Below are the code and all the weights of a small trained network. Each question names an input and a class and asks about switching units off, where a switched-off unit gives its printed mean instead of its output.

import numpy as np


def w(rows, s, z=0):
    codes = np.array(rows[::2]) - 128.0
    scale = np.full(codes.shape[1], s)
    scale[-1] = z or s
    return codes * scale


def norm(h):
    return h / np.sqrt((h * h).mean(-1, keepdims=True) + 1e-5)


def f(y):
    return y / 2 * (1 + np.tanh(0.7978845608 * (y + 0.044715 * y**3)))


def log_softmax(a):
    a = a - a.max(-1, keepdims=True)
    return a - np.log(np.exp(a).sum(-1, keepdims=True))


def net(x, mask):
    res = np.array(x, float).reshape(1, 6) / 4 @ E
    u = 0
    for l in range(3):
        y = f(norm(res) @ A[l][:, :-1].T + A[l][:, -1])
        res = res + np.where(mask[u : u + 8], y, B[l][:, -1]) @ B[l][:, :-1]
        u += 8
    return log_softmax(norm(res)[-1] @ U[:, :-1].T + U[:, -1])


A, B = {}, {}
E = w([
[117,187,188,89,61,88,62,247],'x0',
[224,7,179,166,81,55,128,46],'x1',
[112,87,106,89,174,73,117,223],'x2',
[128,166,96,100,120,181,144,146],'x3',
[88,156,119,140,157,104,126,146],'x4',
[160,113,148,92,246,98,103,134],'x5',
],0.014)
A[0] = w([
[157,57,153,133,110,93,120,79,86],'L0N1',
[84,130,144,134,71,188,120,145,67],'L0N2',
[117,215,176,131,11,104,111,149,172],'L0N3',
[154,29,156,151,143,39,123,50,26],'L0N4',
[118,193,107,158,139,151,156,4,66],'L0N5',
[109,122,148,153,165,146,122,10,2],'L0N6',
[131,19,72,130,108,178,157,85,216],'L0N7',
[227,154,173,99,166,210,119,28,114],'L0N8',
],0.034,0.0076)
B[0] = w([
[190,125,216,143,238,107,142,121,213],'L0N1',
[146,89,110,220,108,140,139,127,177],'L0N2',
[120,139,95,246,41,217,102,119,238],'L0N3',
[81,3,224,140,144,18,118,130,254],'L0N4',
[160,176,31,127,164,180,65,219,232],'L0N5',
[205,210,104,136,73,252,134,212,211],'L0N6',
[175,130,21,127,37,163,21,69,238],'L0N7',
[4,112,183,240,37,117,121,104,235],'L0N8',
],0.03,0.027)
A[1] = w([
[171,98,242,147,106,61,184,78,97],'L1N1',
[193,187,169,106,124,168,193,48,44],'L1N2',
[170,110,127,72,125,129,192,15,79],'L1N3',
[238,175,157,134,46,59,251,2,102],'L1N4',
[215,136,175,144,97,135,235,2,2],'L1N5',
[146,128,117,85,124,147,237,18,10],'L1N6',
[149,108,128,75,20,69,147,6,57],'L1N7',
[140,11,194,123,96,134,165,48,89],'L1N8',
],0.024,0.0053)
B[1] = w([
[139,158,155,107,72,112,198,5,251],'L1N1',
[51,104,207,49,8,119,114,196,126],'L1N2',
[168,106,86,168,126,128,192,185,127],'L1N3',
[71,192,60,192,168,58,124,167,127],'L1N4',
[79,83,78,59,104,172,67,174,131],'L1N5',
[81,125,209,129,126,113,134,104,128],'L1N6',
[157,53,187,201,130,163,181,162,150],'L1N7',
[156,145,201,91,81,119,237,141,250],'L1N8',
],0.022,0.013)
A[2] = w([
[55,83,134,104,151,120,212,150,46],'L2N1',
[73,242,150,69,225,185,115,176,251],'L2N2',
[19,211,157,37,42,45,255,133,149],'L2N3',
[143,86,179,218,193,202,118,152,253],'L2N4',
[121,174,115,150,87,149,239,83,187],'L2N5',
[149,118,22,146,122,216,192,130,108],'L2N6',
[253,109,211,94,74,111,107,159,160],'L2N7',
[161,142,156,124,89,173,191,123,131],'L2N8',
],0.021,0.0043)
B[2] = w([
[111,115,146,83,136,213,177,152,145],'L2N1',
[169,142,101,105,210,94,65,103,177],'L2N2',
[157,154,39,130,145,125,107,172,158],'L2N3',
[120,149,21,64,95,147,246,50,250],'L2N4',
[168,181,87,102,75,76,2,148,166],'L2N5',
[74,199,176,104,148,52,129,188,227],'L2N6',
[75,184,37,116,59,150,193,130,191],'L2N7',
[108,42,109,76,109,176,54,185,153],'L2N8',
],0.02,0.021)
U = w([
[120,138,93,190,66,203,86,167,236],'0',
[102,24,249,132,95,54,148,71,5],'1',
[157,167,73,15,240,151,116,180,63],'2',
],0.014,0.0016)

Each question gives the input, the list of numbers given to net, and the class t.
The units are the neurons (one row each of A and B). Each row of codes is followed by its name. A weight is (code - 128) times the scale printed after its matrix; where a second scale follows, it is the last column's (A, B and U).
mask holds one flag per neuron, layer by layer. A switched-off neuron (its flag False) gives its mean, the last column of its row in B, instead of its output. The means were averaged over made-up inputs and are rounded, as every weight is.
A unit's drop is (log p(t) with every unit on - log p(t) with that unit switched off) / (log p(t) with every unit on - log p(t) with every unit switched off).
The circuit of an input: a set's keep is (log p(t) with only the set's units on - log p(t) with every unit switched off) / (log p(t) with every unit on - log p(t) with every unit switched off). Starting from the 12 units with the biggest drops (on a tie, the unit counted first), units are removed one at a time, each time the one whose removal leaves the highest keep (on an exact tie, the one counted first), for as long as the keep stays at least 0.8.
circuit, biggest first: the units of the circuit, biggest drop first
top k neurons: the k neurons with the biggest drops, biggest first
top k neurons in layer l: the k neurons of layer l with the biggest drops, biggest first
drop of u: that unit's drop, to one decimal
input [-1,6,-2,1,-2,-4], class 1: top 2 neurons	[L0N4 L0N1]
input [1,1,7,-1,-2,1], class 1: circuit, biggest first	[L0N5 L0N3]
input [1,2,8,0,7,8], class 2: top 2 neurons	[L0N8 L0N7]
input [-5,4,7,-6,-1,1], class 1: circuit, biggest first	[L0N4]
input [1,-1,8,6,3,1], class 2: top 3 neurons	[L0N8 L0N3 L0N7]
input [-4,-4,4,8,3,-3], class 2: top 3 neurons	[L0N8 L0N3 L0N4]
input [6,-1,6,-1,3,5], class 2: top 4 neurons	[L0N8 L0N7 L0N3 L0N4]
input [6,-5,4,-1,4,8], class 2: top 4 neurons	[L0N8 L0N7 L0N3 L0N4]
input [-3,-8,6,1,1,-3], class 2: top 2 neurons	[L0N8 L0N3]
input [-5,-3,7,-2,8,5], class 2: top 4 neurons	[L0N8 L0N4 L0N3 L0N7]
input [0,-2,2,-3,6,-1], class 2: top 3 neurons	[L0N8 L0N7 L0N3]
input [-5,4,8,4,-1,-3], class 1: drop of L0N4	0.3
input [-7,7,7,6,5,7], class 1: drop of L0N4	0.1
input [3,-5,3,-6,-7,8], class 2: drop of L0N7	0.3
input [-3,-5,5,-8,-6,6], class 2: top neuron in layer 2	[L2N3]
